(in the rows, 128 means zero)
Each row of numbers belongs to one of the objects below and depends on some of the facts about them. Some rows are named. Which object is each other row?

There are 5 kinds of fact about the objects: kliga, lelas, klagus, mutim, voflor.
(100) {kliga=(564), mutim=b, voflor=t}
(1009) {mutim=a, voflor=j}
(1021) {lelas=(769), klagus=(475), mutim=f, voflor=m}
(1024) {lelas=(1241), klagus=(943), mutim=a, voflor=k}
(1041) {lelas=(1009) (925), klagus=(23), mutim=c, voflor=h}
(106) {mutim=c, voflor=q}
(1068) {kliga=(1328), klagus=(635), mutim=c, voflor=j}
(107) {kliga=(1276), klagus=(85), mutim=a, voflor=g}
(1081) {lelas=(344), klagus=(1355), mutim=c, voflor=t}
(1109) {kliga=(1328), mutim=b, voflor=g}
(1125) {lelas=(1229) (1134) (572), mutim=a}
(1134) {lelas=(872) (88) (529), mutim=b}
(1144) {kliga=(1396), lelas=(593) (909), mutim=d, voflor=n}
(1149) {klagus=(98), mutim=f, voflor=k}
(1156) {lelas=(299), klagus=(473), mutim=d, voflor=s}
(1157) {lelas=(635), mutim=d}
(1158) {kliga=(470), klagus=(807), mutim=f, voflor=o}
(1161) {lelas=(583) (469) (187), mutim=b, voflor=s}
(1166) {kliga=(564), mutim=c, voflor=k}
(1169) {lelas=(925) (1297) (529) (187), mutim=d, voflor=r}
(1183) {kliga=(470), lelas=(1156) (299), mutim=f, voflor=k}
(1190) {mutim=b}
(1210) {lelas=(208) (191) (464), mutim=b, voflor=g}
(1229) {kliga=(194), lelas=(943) (872), klagus=(896), mutim=f}
(1238) {klagus=(609), mutim=a, voflor=m}
(1241) {mutim=e}
(126) {kliga=(1276), lelas=(464) (88), mutim=c, voflor=j}
(1260) {klagus=(632), mutim=f, voflor=l}
(1276) {mutim=d}
(1297) {kliga=(215), lelas=(299), mutim=d, voflor=k}
(1328) {mutim=c}
(1343) {lelas=(473), klagus=(924), mutim=e, voflor=o}
(1355) {kliga=(215), lelas=(191), mutim=d, voflor=s}
(1365) {lelas=(106), klagus=(426), mutim=b, voflor=m}
(1371) {kliga=(797), klagus=(73), mutim=f}
(1396) {lelas=(1229), mutim=d}
(147) {mutim=f, voflor=i}
(154) {kliga=(326), mutim=a, voflor=j}
(161) {mutim=f, voflor=q}
(167) {kliga=(1396), lelas=(1041), klagus=(147), mutim=f, voflor=p}
(187) {kliga=(909), lelas=(1041) (769), klagus=(273), mutim=d, voflor=j}
(19) {kliga=(202), lelas=(1183), klagus=(107), mutim=c, voflor=h}
(191) {kliga=(947), lelas=(464) (769), mutim=a, voflor=g}
(194) {mutim=e}
(200) {kliga=(224), klagus=(429), mutim=a, voflor=r}
(202) {mutim=e}
(208) {mutim=b, voflor=l}
(211) {mutim=c, voflor=p}
(215) {kliga=(202), mutim=c, voflor=j}
(216) {lelas=(42) (1297), klagus=(439), mutim=b, voflor=h}
(224) {mutim=d}
(23) {lelas=(473) (106) (924) (947), mutim=f, voflor=j}
(231) {kliga=(235), lelas=(475), mutim=c, voflor=s}
(235) {klagus=(769), mutim=d, voflor=q}
(265) {mutim=f, voflor=s}
(273) {lelas=(1009) (167), mutim=d, voflor=g}
(299) {kliga=(194), klagus=(1169), mutim=e, voflor=h}
(313) {kliga=(947), klagus=(529), mutim=a, voflor=i}
(316) {klagus=(724), mutim=d, voflor=n}
(325) {lelas=(106) (564), mutim=e}
(326) {kliga=(211), lelas=(202), klagus=(742), mutim=f, voflor=k}
(341) {lelas=(470), klagus=(299), mutim=d}
(344) {lelas=(224), klagus=(578), mutim=d, voflor=t}
(367) {kliga=(194), lelas=(1009) (273), mutim=c}
(369) {kliga=(1157), mutim=d}
(407) {lelas=(202), klagus=(794), mutim=f, voflor=g}
(42) {lelas=(632), mutim=f}
(426) {kliga=(438), klagus=(510), mutim=b}
(429) {kliga=(724), klagus=(469), mutim=d, voflor=m}
(438) {lelas=(439) (1041) (1355) (88), mutim=b}
(439) {klagus=(464), mutim=c, voflor=g}
(441) {kliga=(42), klagus=(316), mutim=b, voflor=s}
(451) {kliga=(947), lelas=(215) (90), klagus=(729), mutim=b, voflor=r}
(464) {mutim=c, voflor=l}
(469) {lelas=(429) (1156), klagus=(1210), mutim=a}
(470) {lelas=(429) (636), mutim=a}
(473) {kliga=(224), lelas=(909), klagus=(187), mutim=d}
(475) {kliga=(955), lelas=(106), klagus=(1156), mutim=d, voflor=k}
(510) {kliga=(924), mutim=b, voflor=k}
(529) {kliga=(1276), lelas=(729), klagus=(441), mutim=c, voflor=h}
(534) {kliga=(473), klagus=(231), mutim=c, voflor=i}
(545) {mutim=a}
(564) {kliga=(299), lelas=(299) (1183), klagus=(1229), mutim=b, voflor=s}
(572) {kliga=(208), klagus=(167), mutim=f, voflor=s}
(578) {kliga=(299), lelas=(991) (1156) (1183), klagus=(208), mutim=b, voflor=n}
(583) {mutim=c}
(593) {kliga=(1328), klagus=(19), mutim=f, voflor=p}
(609) {klagus=(925), mutim=c, voflor=r}
(614) {klagus=(200), mutim=a, voflor=n}
(632) {kliga=(326), klagus=(88), mutim=b, voflor=t}
(635) {kliga=(23), lelas=(1009) (636), mutim=c, voflor=k}
(636) {kliga=(753), lelas=(1297), mutim=b, voflor=n}
(664) {kliga=(154), lelas=(1009) (943), klagus=(690), mutim=f, voflor=j}
(671) {klagus=(1238), mutim=f, voflor=t}
(677) {kliga=(564), klagus=(1260), mutim=a, voflor=q}
(690) {kliga=(753), lelas=(100) (664) (91), mutim=e, voflor=i}
(695) {kliga=(1241), klagus=(1371), mutim=a, voflor=m}
(724) {lelas=(1241) (19) (636), klagus=(1166), mutim=b, voflor=o}
(729) {kliga=(23), lelas=(1156) (299) (1183), klagus=(154), mutim=b, voflor=g}
(73) {kliga=(202), lelas=(911), mutim=d, voflor=n}
(742) {mutim=b, voflor=j}
(752) {kliga=(1241), lelas=(147) (956), klagus=(850), mutim=f}
(753) {lelas=(470) (475), mutim=c}
(769) {klagus=(897), mutim=d, voflor=h}
(773) {lelas=(991), mutim=e, voflor=k}
(794) {klagus=(341), mutim=d, voflor=m}
(797) {mutim=b}
(807) {kliga=(583), lelas=(426), mutim=a, voflor=q}
(842) {lelas=(753) (470) (636) (475), klagus=(126), mutim=c, voflor=s}
(85) {kliga=(1241), klagus=(1158), mutim=d, voflor=i}
(850) {kliga=(215), mutim=d, voflor=r}
(858) {mutim=c}
(872) {kliga=(326), mutim=b}
(88) {kliga=(797), lelas=(429) (42), klagus=(534), mutim=e, voflor=o}
(892) {kliga=(326), lelas=(106) (724), klagus=(752), mutim=a}
(896) {lelas=(753) (208), klagus=(369), mutim=c, voflor=k}
(897) {kliga=(1241), lelas=(924), klagus=(842), mutim=c, voflor=g}
(90) {kliga=(438), lelas=(1156), klagus=(956), mutim=b, voflor=i}
(909) {mutim=f}
(91) {kliga=(1190), lelas=(473) (464) (1297), mutim=d, voflor=m}
(911) {lelas=(1041) (299), mutim=e}
(919) {kliga=(1125), lelas=(991), mutim=e, voflor=m}
(924) {kliga=(154), lelas=(202) (911), mutim=e, voflor=t}
(925) {kliga=(235), klagus=(235), mutim=c}
(943) {lelas=(42), klagus=(1081), mutim=c}
(947) {lelas=(1343), mutim=a}
(955) {lelas=(564), mutim=a}
(956) {kliga=(1157), lelas=(593), klagus=(1024), mutim=a, voflor=q}
(98) {lelas=(632) (1238), klagus=(593), mutim=e}
(991) {kliga=(1241), mutim=c, voflor=j}

Some objects and their rows:
(664): [179 117 205 102  96 165 110 109 127 110 165 136 108 133  82 137 112 154
  96 141 108 100 146 180 123 107 136 137  98]
(429): [170 113 176  83 141 153 108  86 134 133 172  46 119  98 120 143 103 170
 104 117 155  96 135 112 150 123 163  98 123]
(194): [152 128 196 146 106 141  98  92  90 131 129  91 150 124  83 129 121 149
  92 124 155 147 177 173 184 118 111 105  96]
(211): [173 126 177 115 123 146  96  75 129 139 154  42 124 115 113 121 119 155
 109 109 143 110 177 128 141 144 139 112 106]
(1190): [143 126 185 122 107 166 105  85 125 127 170  72 126 139 106 127 126 146
 118 112 143 101 155 173 136 127 161 135  97]
(326): [221 141 227 110 104 162 127  94 150  81 180 155 138 131  89 180 115 187
 136 125 116  96 200 162 129 128 122 134 107]
(1149): [146 122 193 126 121 180 111  79 139 108 180 131 164 134  93 146 132 140
 126 132 148 110 175 175 132 104 140 127  78]
(299): [158 131 207 134 112 139  98 104  64 120 116  97 126 115  69 148  94 179
  74 126 151 144 139 199 235  91 126  97 122]
(88): [158 114 189 116 113 163 105 110 111 125 150  96 136 122  79 123 128 166
  90 161 116 136 139 157 169 112  93 105 113]
(842): [155 125 178 113 150 151 101  72 115 153 131  37 115 125 109 121 122 143
  99 110 129 104 158 144 140 142 141 120 110]
(187): [178 119 193  84 133 166 106  78 147 136 157  42 113 100 109 122  95 151
  92 108 123  99 117 126 147 118 150 119 125]
(107): [167  84 158  90 119 165  92 122 134 124 134  99  91 120 101 107 116 161
  64 136 128 111 135 121 136 115 127 119  95]
(1041): [156 121 180 116 137 159  96  64 117 144 164  32 125 121  94 120 124 173
 107 117 106 117 143 141 169 119 146 121 112]
(753): [162 125 176 115 126 156 104  73 130 147 155  41 132 119  99 116 122 146
 106 109 141 112 153 133 153 133 138 109 104]
(1238): [157 108 172 111 126 149  97  86 120 125 173  81 131 107  95 127 131 149
 107 123 152 126 177 125 151 113 145 115  85]
(147): [150 125 195 125 109 160 100  85 117 123 174 122 139 142  93 131 126 132
 113 128 123 112 168 188 129 100 146 135  77]
(690): [158 123 194 112 117 161 115 105 112 127 141 103 137 125  75 129 136 149
  92 156 123 131 145 161 163 123  95  99 107]

Name these rows:
No name comes twice in this set of rows, the named rows included.
[163 123 179  91 147 154 113  88 115 142 128  52 105 126 105 128 121 160
  91 128 135  99 138 147 145 145 138 114 129]  (231)
[154 111 196 104 120 179 120 101 143  98 171 150 162 123  94 159 129 152
 119 147 156 104 155 181 127 104 138 112  97]  (1183)
[161 104 150 119 109 161  73  90 130 137 148  47 103 117 125  99 100 161
  86 111 134 112 163 127 155 134 134 124 100]  (439)
[153 115 185  98 128 165 109  94 111 122 144  87  97 141 105 131 119 155
  96 125 140  90 141 181 124 143 157 136 120]  (441)
[161 113 189 116 117 167  97  84 132 132 158  74 122 114  81 107 122 135
  97 112 120 127 157 148 157 107 136 133  86]  (1009)
[164 107 184 114 143 172 113  64 150 118 157  89 163 115  96 138 143 143
 118 114 150 129 173 146 152 114 130 115  92]  (1024)
[147 116 190 121 119 172  95  80 110 133 180  67 117 146  97 129 120 167
 123 118 110 104 141 176 148 112 167 149 101]  (216)
[153 116 181 136 109 162  95  92 108 140 151  84 147 129  79 108 135 148
 104 147 109 144 163 154 167 110  93 121  85]  (1343)
[149 109 171 123 104 169  96  86 119 118 190  74 123 132 121 129 122 161
 121 115 148 102 162 154 135 124 167 127  95]  (1365)
[157 116 181 110 116 147 103 115  98 117 161 100 135 120  95 138 133 163
 104 161 149 137 164 140 164 120 101  87 102]  (919)
[156 116 180 134 118 169 108  76 134 124 150  95 180 130  83 131 146 151
 121 145 150 134 179 151 161 119  93  96  98]  (773)
[158 106 193 103 125 189 126  86 155 101 173 100 144 127  99 160 127 163
 132 128 155  96 137 165 134 129 151 120 122]  (510)
[194 127 200 113  95 149 129 114 127 117 141 114 134 117  84 141 131 148
  99 151 137 127 169 141 136 146  78  87 115]  (924)
[139 129 188 118 124 155  89  87 107 129 146 121 115 149  95 125 125 134
  98 129 125 104 175 188 119 115 147 143  74]  (265)
[172 116 191  92 157 183 122  64 169 122 157  57 155  93 110 152 113 158
 108 105 155  96 132 126 154 123 151  93 124]  (475)

The same objects again, as new rows of numbers:
Named rows:
(202): [117 100 109 168  83 167  89 157 136 162  75 128 151 141 123  85  86 150
 148  89 160  88 131 182  88 148 154 155 120 138 138 144 162 151 101 170
 171 176  93 157  72 125 145 108 115 161 144]
(470): [ 91 162 139 128  82 129 123 122 128 108 133 104 135 145 148 113 109 161
 118 108 135 105 131 123 120 121 161 148 132 118 127 133 118 123 106 144
 128 132 110 115 102 136 162 127 127 153 139]
(91): [114 183 134  81 130 151 134  78 113 106 128 110 144 145 106 139 139 125
 138 147 127 120 150 113 145 130 189 141  81 102 123 142 109 122  91 118
 139 130 137  98 150 113 135 142 116 114 123]
(367): [ 88 106 152 135  92 107 112  99  69 122  71  96 125 140 111  78 105 157
 129 162 144  96 153 133 174 178 142 111 117 150 133 108 146 135  93 163
 189 144 109 136 147 109 141 121 128 108 138]
(1328): [106 132 128 150  73  86 111  90 122 124  89 131 142 148 137  67  92 154
 149 110 147 104 130 125 156 107 162 131 150 133 140 121 134 113  83 159
 138 137  88 128 116 108 159 104 115 166 151]
(1149): [ 88 219 121 122  94 175 128 151 153 123 154  98 111 122 146 166 140 202
  53  80  69  93 123  87  89 138  93 195 159 120 137 133 139  91 124 118
  80 118 121 102 148 213 130 129 141 152 115]
(1371): [ 98 204 118  95 140 177 120 143 126 125 128 103 101 129 142 198 134 208
  63 132  73 101 126  45 107 151  96 193 132 130 116 119 149 103 132  99
  89 138 104  98 175 198 119 136 145 120 119]
(1238): [ 87 170 147 124  72 128 114 125 134 109 136 110 135 139 132 107 107 157
 118 102 131  98 143 130 121 134 161 152 133 109 135 141 114 112 112 145
 138 141 119 125 108 143 160 131 120 161 131]
(85): [142 162 131  67 149 166  95  49 113 119 118  63 133 126  95 162  94 148
  97 154 150 106 139 124 138 114 177  93  91 114 102 134  60 154  34  80
 161 112 131  73 128 152 170 148 149 110 145]
(344): [113 189 128 121 104 152 156  84 131 111 162  98 142 139 135 119 148 130
 138 104 124 113 148 152 124 104 171 134 123 119 131 143  86 128  82 137
 127 104 151 112 127 116 168 133 112 134 128]
(265): [ 92 209 114 131  98 177 138 150 147 125 156  95 107 118 158 173 142 214
  52  81  73  97 113  87  86 126  86 184 153 133 130 123 138 105 121 116
  72 102 117  97 141 210 132 129 147 146 117]
(1210): [133 183  91 124  96 172 145  69 141 127 129 125 153 113 101  95 140 131
 123  93  96 110 149 163 120  94 136 147 138 144 183 143 133 134  86 127
 145 115 136 102 160 122 125 103 111 150 128]
(154): [ 87 118 123  73  76 150  74 163  94 103 135  26 146 110 150 164 105 169
 147 174 195  78 168 105 146 122 141 127  98 143 149 143  81 130 154 146
  81 110  83 119 177 109  70 162  91 111 150]
(1297): [128 152 135 104 148 191 123 101 102 155 111 105 143 153 123 159 146 106
 147 131 133 121 135 129 122 161 201 160  62 100 118 156 133 143  71 139
 118 119 150 102 134 108 125 136 108 100 108]
(769): [101 190 125 112  93 144 165  73 126 110 142 103 148 135 126 123 132 146
 127  97 140 113 135 154 129 103 182 132  90 106 142 144 106 128  92 138
 119 103 150  96 114 128 163 135 130 143 123]
(407): [ 88 219 127 121  96 181 122 151 154 115 169 102 107 118 150 161 143 190
  57  94  56  95 134  74  81 135  90 203 171 124 140 134 132 101 126 113
  95 123 124  98 152 209 127 125 134 154 117]
(1081): [106 124 134 163  70 105 102 104 117 132 103 110 133 136 143  63 104 143
 147 107 148  91 150 148 146 122 151 123 165 142 134 127 112 125  73 162
 149 133 105 140 124 106 165 111 106 158 148]

Which object is each row?
No name comes twice in this set of rows, the named rows included.
[ 83 179  92  65  88 187  79 189 119 119 153  41 114  86 137 217 135 206
  72 141 120  72 174  61 110 139  89 182 118 123 162 143 103 100 171 121
  58 122 103  97 217 190  54 160 112 120 118]  (326)
[125 147  57  80 110 177 111 101 107 132 113  70 148  90  97 139 140 149
 145 144 155  92 192 142 143  93 125 125 103 158 180 138  97 133 123 125
 114 125 126 114 229 101  73 139  89 109 136]  (632)
[112 107 133 130 101 101  91  97  94 131  65 116 137 149 125  91  91 155
 147 156 158 106 138 108 171 140 164 126 121 135 126 119 139 122  80 150
 151 149  86 128 141 103 136 113 111 130 145]  (925)
[123 176  99 102 145 171 163  68  92 119  92 104 140 123  91 111 162 152
 119 139  94 117 162 144 153 138 121 117 110 172 136 112 138 133  97 122
 173 127 139 128 205 111 122 122 122  84 124]  (100)
[102 193 135 112  88 147 149  80 132 105 155 112 152 133 121 117 140 125
 131 101 123 113 147 144 129 113 183 142 109 100 148 148  95 125  93 135
 130 114 153 101 120 121 157 133 117 148 124]  (794)
[113 111 131 133 117 101  99  97  95 131  66 121 129 140 123 101  90 158
 155 157 168  93 140 104 171 136 159 124 125 148 119 112 134 126  84 148
 151 153  85 132 143  96 147 115 114 132 149]  (534)
[ 92 212 130 123 105 183 138 147 150 123 163  89 109 118 163 170 141 202
  61  87  73  98 110  79  85 128  79 187 164 149 131 128 143 101 128 113
  73 101 111 102 144 201 130 125 140 146 129]  (23)
[ 94 169 112 104 133 164 185  63  63 115  81  84 145 124  88 100 167 171
  98 154  84 126 146 165 168 172 108 100  86 179 146  96 169 151 110 130
 193 107 146 115 199 123 125 123 143  64 116]  (564)
[ 69 196 139 103 131 179 141 151 101 115 133  83  96 124 126 184 150 216
  45 140  61  90 139  64 110 189  76 173 123 143 116 111 155 112 138 116
 131 131 128 105 176 206 122 137 152 101 111]  (1229)
[137 171  78 101 149 160 150  61 113 136  89 123 143 120  93 133 133 154
 135 132 126 110 148 124 146 107 138 137  89 162 150 123 137 135  96 112
 136 131 126 107 185 114 120 112 124 119 139]  (90)

Now the same objects, written a new way:
Some objects and their rows:
(202): [138 152 198 159 157 142 154 148  97 108 170 121 135  87 106  73 152 113
 139  40 100 103 163 126 108 111 128 206 119]
(215): [132 134 179 134 151 139 125 127 140 163 145 108 150  73 115 172 149 108
 131  37  96  87 167  82 156  93 140 200 122]
(1210): [146 107 179 118 137 186 141 124 160 132 160 125 118 113 111  63 123 112
 152  87 118 121 140  98 126 121 110 179 145]
(729): [144 114 179 108 144 185 147 123 161 138 159 130 114 101 118  80 127 114
 150  83 112 118 131  83 116  95 119 175 158]
(191): [127  72 158  98 126 181 144 120 152 135 157 138 150  89 117  96 138 121
 139 124 126 107 143 103 113  93 139 151 164]
(1371): [137 103 173 117 133 101 178 137  97 133 146 136 162  91 109  97 153 124
 145  82 125 102 159 118 105  88 136 163 147]
(100): [135 143 186 112 137 149 190 135 123 141 163 124 113 110 125 107 135 116
 172  54 125 107 115  97 115 101 129 167 155]
(344): [117  95 153 119 121 144 168 131 122 123 163 120 171  99 108  88 161 117
 160  80 133 100 161 130 124 121 126 166 140]
(614): [123  91 160 111 119 150 149 129 122 134 162 124 151  97 110 114 149 124
 159  98 133 118 173 139 138 142 125 145 147]
(925): [141 133 174 114 148 129 178 134 117 142 154 124 145 102 112  86 152 119
 164  51 125 104 157  77 121  96 118 182 155]
(690): [148 138 191 145 170 169 166 137 117 100 160 135 114  78 114  30 141 116
 152  57  97 100 139 116  76  72 121 186 151]
(636): [137 143 183 110 143 158 155 136 133 141 162 127 116  97 120  98 144 123
 166  65 117 120 155  92 129 117 116 165 158]
(161): [134  88 170 129 133 118 153 134 112 126 134 127 157  92 106  69 146 121
 158  95 122 103 157 139 122 110 121 152 130]
(510): [129 146 183 111 143 151 162 136 133 138 159 126 113  97 121  97 150 122
 170  56 117 123 152  93 131 110 118 165 157]
(88): [151 150 191 138 164 151 178 145 102 105 175 133 127  87 111  26 148 116
 133  45 104 107 145 109  67  83 126 195 157]
(1229): [148 110 175 124 137 101 202 133  84 140 148 127 151 103 109 118 137 120
 149  60 128  93 140 147 102 100 143 155 151]
(1260): [131 110 167 132 127 110 148 145  97 133 134 122 160  86 108  80 154 125
 162  94 119 107 168 148 120 131 117 136 139]

Name these rows:
No name comes twice in this set of rows, the named rows included.
[134  69 151 120 127 181 149 116 149 127 159 123 166  96 104  69 140 113
 144  98 123  99 156 127 112 116 124 165 149]  (273)
[132 139 188 109 144 144 170 135 123 135 166 130 119 105 120 101 146 120
 166  60 124 117 143  85 127 101 124 180 147]  (426)
[132  94 172 126 127 104 165 138 101 128 142 128 162 100 105  77 150 120
 149  94 128 105 159 131 115 111 126 165 127]  (671)
[152 136 176 120 147 125 207 129 111 151 155 117 136 112 112 107 139 114
 170  32 126  93 140 103 114 103 122 171 159]  (367)
[136 123 173 118 147 131 167 136 114 137 157 125 158 110 111  55 149 122
 172  73 131 106 170  72 126 104 110 183 144]  (1328)
[129 139 172 129 149 144 139 130 139 151 137 111 139  76 116 133 153 112
 163  43 104  93 157  94 150  95 122 174 135]  (19)
[127 110 151 113 134 157 161 130 119 133 161 127 166  80 112 108 162 124
 158  72 122  97 172 125 113 111 130 148 167]  (1144)
[115  85 164 105 121 139 153 131 116 129 165 133 162 104 113  98 154 127
 159 116 141 111 164 112 132 118 133 160 140]  (947)
[122  76 152  99 138 164 149 119 140 129 155 137 134  80 120 102 145 124
 152 112 129 104 151 107 124  82 138 151 155]  (313)
[141 131 169 124 145 137 160 138 120 140 150 116 145 104 108  71 149 120
 176  56 124 108 173  98 134 129 103 172 142]  (896)
[118 105 160 107 133 146 175 130 111 128 166 132 172  85 115 109 165 124
 157  79 129  95 160 108 110  95 138 165 158]  (473)

